[[ -7   0 -30   2]
 [-24 -19 -25 -21]
 [ -5  -9 -11 -38]
 [-21 -26 -39   4]
 [ -9  -7 -11  -1]
 [ -7 -40  -2 -37]
 [-32  11  -6  -8]
 [  1   6  -1 -23]
 [ 10 -14 -37 -24]
 [ -7 -37 -19 -23]
 [  5 -11 -18 -21]
 [ -4  -8  39   1]
 [  1  -2  -2 -26]
 [ -2 -15  -8 -19]
 [-33  -4   1  -5]]
Rows and columns are numbered from 0.
The bottom entry of the column that holds the largest entry: 1
Report the entry at row 2, column 0.
-5
Report the entry in row 0 and column 1.
0
Report the maximum.
39
The entry directly above 39: -18
Report the entry in row 0 and column 2.
-30
The entry directly above the smallest entry is -7
Report the entry just left of the smallest entry.
-7
The entry in row 0 and column 0 is -7
The entry in row 1 and column 0: -24
Report the entry just right of -32.
11
The entry directly below the largest entry: -2
The entry just left of 39 -> -8
Report the entry in the top-right corner.
2
Report the bottom entry of the column that holds the smallest entry.
-4
The entry in the bottom-right corner -> -5
Report the entry in the bottom-left corner.
-33
The entry in row 2 and column 2 -> -11
The entry just left of -15 is -2
The entry just right of the smallest entry is -2

[[ 21 -12   8  19 -61  36 -15  29 -51  22 -68  51 -34  -9 -36 -16]
 [ 15 -32   5 -33  16   7  12  22 -56  28 -50  19   5  -7 -32   3]
 [ 31 -25 -34  31   1 -24 -13  33  10   3  -6 -27  20   9  -5  20]
 [  4  23  18 -34 -29  37  13  15 -61  17 -62  47 -15   6 -40  -7]
 [  0  13  12 -23 -15 -61 -64   8   2  -9  21 -49 -27  29   0  27]
 [ -4 -30  11  21   5 -59 -46 -11  35 -14  44 -33  -8 -20  24 -20]
 [ 23  34  -3  -4   5 -19 -20  30  33  10  43  -5  -2  -4  19 -20]]
Rows and columns are numbered from 0.
Find the entry in row 1 and column 0.
15
Find the entry at row 2, column 1.
-25
Find the entry in row 1 and column 2.
5
Find the entry at row 0, column 0.
21
The entry at row 2, column 0: 31
Find the bottom-right entry.
-20
Find the entry just right of -30.
11
The entry just right of -56 -> 28
The entry in the bottom-left corner is 23
The entry just left of 36 -> -61
Find the entry directly below the smallest entry.
-50
Find the entry just left of 7.
16
Find the entry at row 0, column 1.
-12
Find the entry just right of the smallest entry.
51
The minimum: -68
Find the entry just left of -64.
-61
The entry just right of the largest entry: -34
Find the entry at row 1, column 1.
-32
Find the entry directly below the largest entry.
19
Find the entry in the top-right corner.
-16
The entry directly above -40 is -5
The entry just left of -51: 29
Find the entry just right of -25.
-34
The bottom entry of the column that holds the largest entry -> -5
The entry directly below 35: 33
Find the entry at row 0, column 2.
8
Find the entry just left of 27.
0

[[-81 -28  37 -17  10  30  54 -83 -22  46 -22   3  25 -28  38]
 [-80 -28  39 -15  13  30  54 -83 -19  47 -21   5  20 -29  39]
 [-77 -29  34 -11  14  24  53 -78 -16  48 -14   6  15 -28  37]
 [-81 -27  36 -15  10  30  54 -83 -22  46 -21   2  22 -28  38]
 [-81 -27  36 -15  10  30  54 -82 -22  46 -21   2  21 -28  37]
 [-77 -28  35 -11  14  25  52 -77 -15  48 -15   6  14 -29  37]
 [-84 -27  40 -13  14  29  54 -85 -19  48 -20   5  16 -27  40]
 [-80 -27  37 -15  11  31  53 -81 -22  46 -22   2  21 -29  37]
 [-15   1  -6   2   3  -2 -11   6  -1  -2  -4   5  -4 -23  -7]
 [-80 -27  37 -14  11  31  52 -81 -22  46 -22   2  21 -29  37]
 [-77 -28  35 -12  14  24  52 -77 -15  48 -15   6  15 -28  37]
 [-82 -27  38 -14  13  30  54 -83 -19  47 -21   4  19 -28  39]
 [-81 -28  37 -15  12  31  54 -83 -21  47 -22   3  21 -28  38]]
Indices start at 0.
The entry just right of the centre entry: -19
The entry in row 1 and column 0 is -80
Give the entry at row 0, column 1.
A: -28
The top-right entry: 38
Give the entry at row 0, column 2.
A: 37
Give the bottom-left entry.
A: -81
The smallest entry is -85
Give the entry in the bottom-right corner.
A: 38
The entry in the top-left corner: -81
Give the entry directly above -85.
A: -77
The entry just right of -13 -> 14
Give the entry in row 2 and column 0.
A: -77
The entry just left of the smallest entry -> 54
The entry directly below the centre entry -> -81
The entry in row 2 and column 1 is -29
The entry at row 1, column 2 -> 39
The bottom entry of the column that holds the smallest entry: -83
Give the top entry of the column that holds the smallest entry.
A: -83

A =
[[  1  -5  -2  -2   4  -3]
 [-56  11  -7  -6   7  27]
 [-27  23 -12  15 -15   5]
 [ 34 -25   0  21 -18  -2]
 [ -3   4   5   1   0   3]
 [-16 -36  12  16 -48  35]
 [ 36  20  34 -10   6  70]
 [ 26  12 -34 -36   8 -34]
 [ 12  11 -39 -43 -19 -24]
 [ -2  -1  -5  -1  -5 -17]
 [-58  -1  -6  -7  16  27]]
The entry just right of -39? -43
The last entry of the largest entry's row is 70
The 5th entry from the end, reading row by row? -1
The entry in the bottom-right corner -> 27
The third entry from the end, reading row by row -> -7
The largest entry in the first row? 4
The entry just left of the largest entry? 6
The third entry on the diagonal from the top-right corner is 15
The second smallest entry is -56
The entry in the top-right corner? -3
The third largest entry? 35
The first entry of the smallest entry's row: -58
The entry directly above 26? 36
The entry directly below the largest entry is -34
The second entry in reading order? -5
The third smallest entry: -48
The entry directly below -39? -5
The top entry of the column that holds the smallest entry? 1
The entry directly below -27? 34
The entry directly above -48 is 0
The entry directly above -43? -36
The 2nd entry on the main diagonal -> 11
The 3rd entry, reading row by row: -2
